Below is a small trained network, with its code and all its weights. Each question gives an input and a class and asks what happens when units are switched off, that is, made to give their printed mean instead of their output.

import numpy as np


def w(rows, s, z=0):
    codes = np.array(rows[::2]) - 128.0
    scale = np.full(codes.shape[1], s)
    scale[-1] = z or s
    return codes * scale


def norm(h):
    return h / np.sqrt((h * h).mean(-1, keepdims=True) + 1e-5)


def f(y):
    return y / 2 * (1 + np.tanh(0.7978845608 * (y + 0.044715 * y**3)))


def log_softmax(a):
    a = a - a.max(-1, keepdims=True)
    return a - np.log(np.exp(a).sum(-1, keepdims=True))


def net(x, mask):
    res = np.array(x, float).reshape(1, 5) / 4 @ E
    u = 0
    for l in range(2):
        y = f(norm(res) @ A[l][:, :-1].T + A[l][:, -1])
        res = res + np.where(mask[u : u + 7], y, B[l][:, -1]) @ B[l][:, :-1]
        u += 7
    return log_softmax(norm(res)[-1] @ U[:, :-1].T + U[:, -1])


A, B = {}, {}
E = w([
[66,205,168,222],'x0',
[28,141,174,2],'x1',
[189,59,249,119],'x2',
[74,49,123,156],'x3',
[64,162,232,141],'x4',
],0.0075)
A[0] = w([
[49,177,146,105,69],'0.n0',
[2,97,151,178,57],'0.n1',
[165,48,181,236,126],'0.n2',
[197,173,208,88,155],'0.n3',
[144,205,55,238,1],'0.n4',
[166,101,48,28,76],'0.n5',
[168,133,99,91,69],'0.n6',
],0.016,0.0021)
B[0] = w([
[160,173,126,69,194],'0.n0',
[145,69,200,62,209],'0.n1',
[172,35,140,170,224],'0.n2',
[131,137,129,20,193],'0.n3',
[71,154,2,124,254],'0.n4',
[164,41,89,188,217],'0.n5',
[167,123,138,173,153],'0.n6',
],0.021,0.0092)
A[1] = w([
[145,33,125,145,4],'1.n0',
[93,109,77,192,58],'1.n1',
[141,47,125,148,67],'1.n2',
[112,218,75,167,141],'1.n3',
[110,66,218,253,220],'1.n4',
[156,127,138,198,22],'1.n5',
[251,157,144,201,100],'1.n6',
],0.015,0.0038)
B[1] = w([
[123,23,144,197,254],'1.n0',
[93,226,163,55,218],'1.n1',
[160,37,118,162,248],'1.n2',
[76,216,45,148,202],'1.n3',
[254,12,20,106,228],'1.n4',
[132,119,222,140,134],'1.n5',
[70,6,115,88,174],'1.n6',
],0.014,0.0062)
U = w([
[53,225,2,169,130],'0',
[110,159,217,2,126],'1',
[162,6,104,147,190],'2',
[104,190,176,211,2],'3',
],0.014,0.0069)

Each question gives the input, the list of numbers given to net, and the class t.
The units are the neurons (one row each of A and B). Each row of codes is followed by its name. A weight is (code - 128) times the scale printed after its matrix; where a second scale follows, it is the last column's (A, B and U).
mask holds one flag per neuron, layer by layer. A switched-off neuron (its flag False) gives its mean, the last column of its row in B, instead of its output. The means were averaged over made-up inputs and are rounded, as every weight is.
A unit's drop is (log p(t) with every unit on - log p(t) with that unit switched off) / (log p(t) with every unit on - log p(t) with every unit switched off).
most important unit: the unit with the biggest drop
k most important neurons: the k neurons with the biggest drops, biggest first
top k neurons in layer l: the k neurons of layer l with the biggest drops, biggest first
drop when u is switched off: that unit's drop, to one decimal
input [-2,5,-7,-8,4], class 0: top 3 neurons in layer 0	[0.n1, 0.n2, 0.n3]
input [4,2,2,2,-2], class 1: most important unit	0.n1
input [3,4,-3,1,-8], class 0: top 3 neurons in layer 1	[1.n1, 1.n4, 1.n6]
input [6,5,-6,-3,1], class 1: 2 most important neurons	[0.n1, 0.n0]
input [-1,6,-8,-6,4], class 1: 2 most important neurons	[0.n4, 0.n0]
input [8,3,4,2,3], class 1: 2 most important neurons	[0.n5, 0.n0]
input [7,-4,2,-6,5], class 0: drop when 0.n4 is switched off	0.5
input [8,-5,-7,6,2], class 0: drop when 0.n4 is switched off	3.0
input [-3,5,0,5,4], class 1: drop when 0.n2 is switched off	0.1
input [-1,1,-2,4,5], class 1: drop when 0.n3 is switched off	0.0
